Below is a small trained network, with its code and all its weights. Each question gives an input and a target symbol and asks what happens when units are switched off, that is, made to give their printed mean instead of their output.

import numpy as np


def w(rows, s, z=0):
    codes = np.array(rows[::2]) - 128.0
    scale = np.full(codes.shape[1], s)
    scale[-1] = z or s
    return codes * scale


def norm(h):
    return h / np.sqrt((h * h).mean(-1, keepdims=True) + 1e-5)


def f(y):
    return np.maximum(y, 0)


def softmax(a):
    e = np.exp(a - a.max(-1, keepdims=True))
    return e / e.sum(-1, keepdims=True)


def log_softmax(a):
    a = a - a.max(-1, keepdims=True)
    return a - np.log(np.exp(a).sum(-1, keepdims=True))


def net(x, mask):
    ids = ['ΔΛΞΠΣαβεζηθμω'.index(c) for c in x.split()]
    T = len(ids)
    res = E[ids] + P[:T]
    r = norm(res)
    for j in range(2):
        rows = slice(4 * j, 4 * j + 4)
        q, k, v = (r @ M[0][rows].T for M in (Q, K, V))
        z = softmax(np.where(np.tri(T) > 0, q @ k.T / 4**0.5, -1e9)) @ v
        o = O[0][rows]
        res = res + np.where(mask[j], z, o[:, -1]) @ o[:, :-1]
    y = f(norm(res) @ A[0][:, :-1].T + A[0][:, -1])
    res = res + np.where(mask[2:6], y, B[0][:, -1]) @ B[0][:, :-1]
    return log_softmax(norm(res)[-1] @ U[:, :-1].T + U[:, -1])


Q, K, V, O, A, B = {}, {}, {}, {}, {}, {}
E = w([
[164,108,185,10],'Δ',
[166,106,146,75],'Λ',
[156,157,163,67],'Ξ',
[132,117,186,20],'Π',
[137,105,157,76],'Σ',
[145,113,143,177],'α',
[142,65,145,100],'β',
[166,86,122,134],'ε',
[145,161,145,166],'ζ',
[123,50,167,95],'η',
[231,112,53,209],'θ',
[156,3,91,179],'μ',
[187,218,80,142],'ω',
],0.0037)
P = w([
[141,110,158,144],'0',
[187,157,215,181],'1',
[139,89,139,40],'2',
[119,120,132,137],'3',
[173,166,203,170],'4',
[138,107,111,63],'5',
[114,126,123,134],'6',
[160,157,212,158],'7',
[245,81,1,51],'8',
[113,126,124,134],'9',
],0.0075)
Q[0] = w([
[11,89,80,183],'head 1',
[95,224,98,61],'head 1',
[98,68,141,108],'head 1',
[33,97,64,53],'head 1',
[139,79,163,254],'head 2',
[98,205,24,120],'head 2',
[204,153,44,88],'head 2',
[193,121,130,132],'head 2',
],0.0079)
K[0] = w([
[64,63,189,215],'head 1',
[130,211,205,104],'head 1',
[99,85,137,123],'head 1',
[112,73,241,108],'head 1',
[43,75,89,188],'head 2',
[185,233,118,153],'head 2',
[254,184,56,109],'head 2',
[139,107,82,108],'head 2',
],0.0093)
V[0] = w([
[141,90,228,156],'head 1',
[150,36,98,166],'head 1',
[166,114,184,161],'head 1',
[140,166,208,90],'head 1',
[87,121,125,160],'head 2',
[55,137,163,150],'head 2',
[49,133,1,108],'head 2',
[94,145,190,171],'head 2',
],0.0049)
O[0] = w([
[71,32,145,144,200],'head 1',
[147,58,45,148,161],'head 1',
[89,62,153,125,189],'head 1',
[97,118,190,91,167],'head 1',
[139,128,160,182,101],'head 2',
[102,136,124,227,91],'head 2',
[116,2,218,157,3],'head 2',
[131,174,88,206,127],'head 2',
],0.0041,0.0044)
A[0] = w([
[104,207,215,212,37],'neuron 1',
[158,108,4,186,185],'neuron 2',
[191,215,61,59,233],'neuron 3',
[31,81,131,128,253],'neuron 4',
],0.0048,0.0017)
B[0] = w([
[71,96,83,3,187],'neuron 1',
[78,145,246,74,211],'neuron 2',
[173,79,129,206,254],'neuron 3',
[158,211,49,179,185],'neuron 4',
],0.0056,0.0039)
U = w([
[163,71,111,48,141],'Δ',
[191,80,65,118,144],'Λ',
[200,249,125,150,22],'Ξ',
[96,193,113,75,86],'Π',
[120,192,59,145,159],'Σ',
[61,146,175,211,254],'α',
[66,94,78,136,133],'β',
[40,52,180,89,28],'ε',
[46,183,146,97,139],'ζ',
[100,112,74,184,157],'η',
[152,47,220,179,37],'θ',
[94,50,150,156,193],'μ',
[205,136,143,236,134],'ω',
],0.017,0.0043)

Each question gives the input, a string of symbols that net reads in full, and the target symbol t.
The units are the heads (4 rows each of Q, K, V and O) and the neurons (one row each of A and B). Each row of codes is followed by its name. A weight is (code - 128) times the scale printed after its matrix; where a second scale follows, it is the last column's (O, A, B and U).
mask holds one flag per unit, heads first, then neurons. A switched-off unit (its flag False) gives its mean, the last column of its rows in O or B, instead of its output. The means were averaged over made-up inputs and are rounded, as every weight is.
A unit's drop is (log p(t) with every unit on - log p(t) with that unit switched off) / (log p(t) with every unit on - log p(t) with every unit switched off).
The circuit of an input: a set's keep is (log p(t) with only the set's units on - log p(t) with every unit switched off) / (log p(t) with every unit on - log p(t) with every unit switched off). Starting from all 6 units, units are removed one at a time, each time the one whose removal leaves the highest keep (on an exact tie, the one counted first), for as long as the keep stays at least 0.8.
units of the circuit, in order: the units of the circuit, biggest drop first
most important unit: the unit with the biggest drop
k most important neurons: the k neurons with the biggest drops, biggest first
heads that matter: for each layer, one digit per head in row order, 1 if its drop is at least 0.15 and else 0, layers parted by /
input μ α α η α, target ε: most important unit -> neuron 1
input θ α ε β α β, target Λ: heads that matter -> 00
input θ μ β θ ε Ξ Ξ, target Ξ: units of the circuit, in order -> [head 1; neuron 2; neuron 3]
input β ω β ε θ ζ ζ ε η ω, target ω: heads that matter -> 10
input ω α Δ β α Ξ Ξ α, target ζ: heads that matter -> 10
input ω Σ Σ α ζ α Σ η, target ε: heads that matter -> 01
input θ Δ ω ζ Σ, target Ξ: 3 most important neurons -> [neuron 2; neuron 1; neuron 3]
input Ξ α η ε Σ α θ Λ, target ω: 3 most important neurons -> [neuron 2; neuron 3; neuron 1]
input ω θ ω Σ α, target Ξ: units of the circuit, in order -> [neuron 2; neuron 1]
input Λ Σ Ξ θ α θ ζ β, target ω: units of the circuit, in order -> [head 1; neuron 3]
input Ξ α Σ α θ α, target Λ: units of the circuit, in order -> [neuron 2; neuron 3; neuron 1]
input α α ε Σ Λ, target Δ: 2 most important neurons -> [neuron 1; neuron 4]
input α Δ ε α α ω α, target α: units of the circuit, in order -> [neuron 2; head 2]
input ε β μ Π, target Π: 3 most important neurons -> [neuron 4; neuron 3; neuron 1]
input Ξ Ξ ζ α η, target ε: units of the circuit, in order -> [neuron 1; head 2]
input Σ Σ Σ θ ζ ζ, target Λ: 2 most important neurons -> [neuron 2; neuron 3]
input ζ θ ε ε Σ ω α α, target Ξ: units of the circuit, in order -> [head 1]
input β Δ θ α ω Λ α α, target ζ: 3 most important neurons -> [neuron 1; neuron 3; neuron 4]
input α Σ Ξ ζ Ξ Ξ α Σ, target ζ: units of the circuit, in order -> [neuron 1; neuron 3]
input ζ Δ Δ Ξ ε, target Δ: most important unit -> neuron 1
input ε Π η ω Λ α Π, target Π: units of the circuit, in order -> [head 1; neuron 4; neuron 2]
input μ α Σ Δ ε ε ε α, target Δ: units of the circuit, in order -> [neuron 1; neuron 2]
input ω Λ ω θ, target θ: units of the circuit, in order -> [neuron 2; neuron 1]
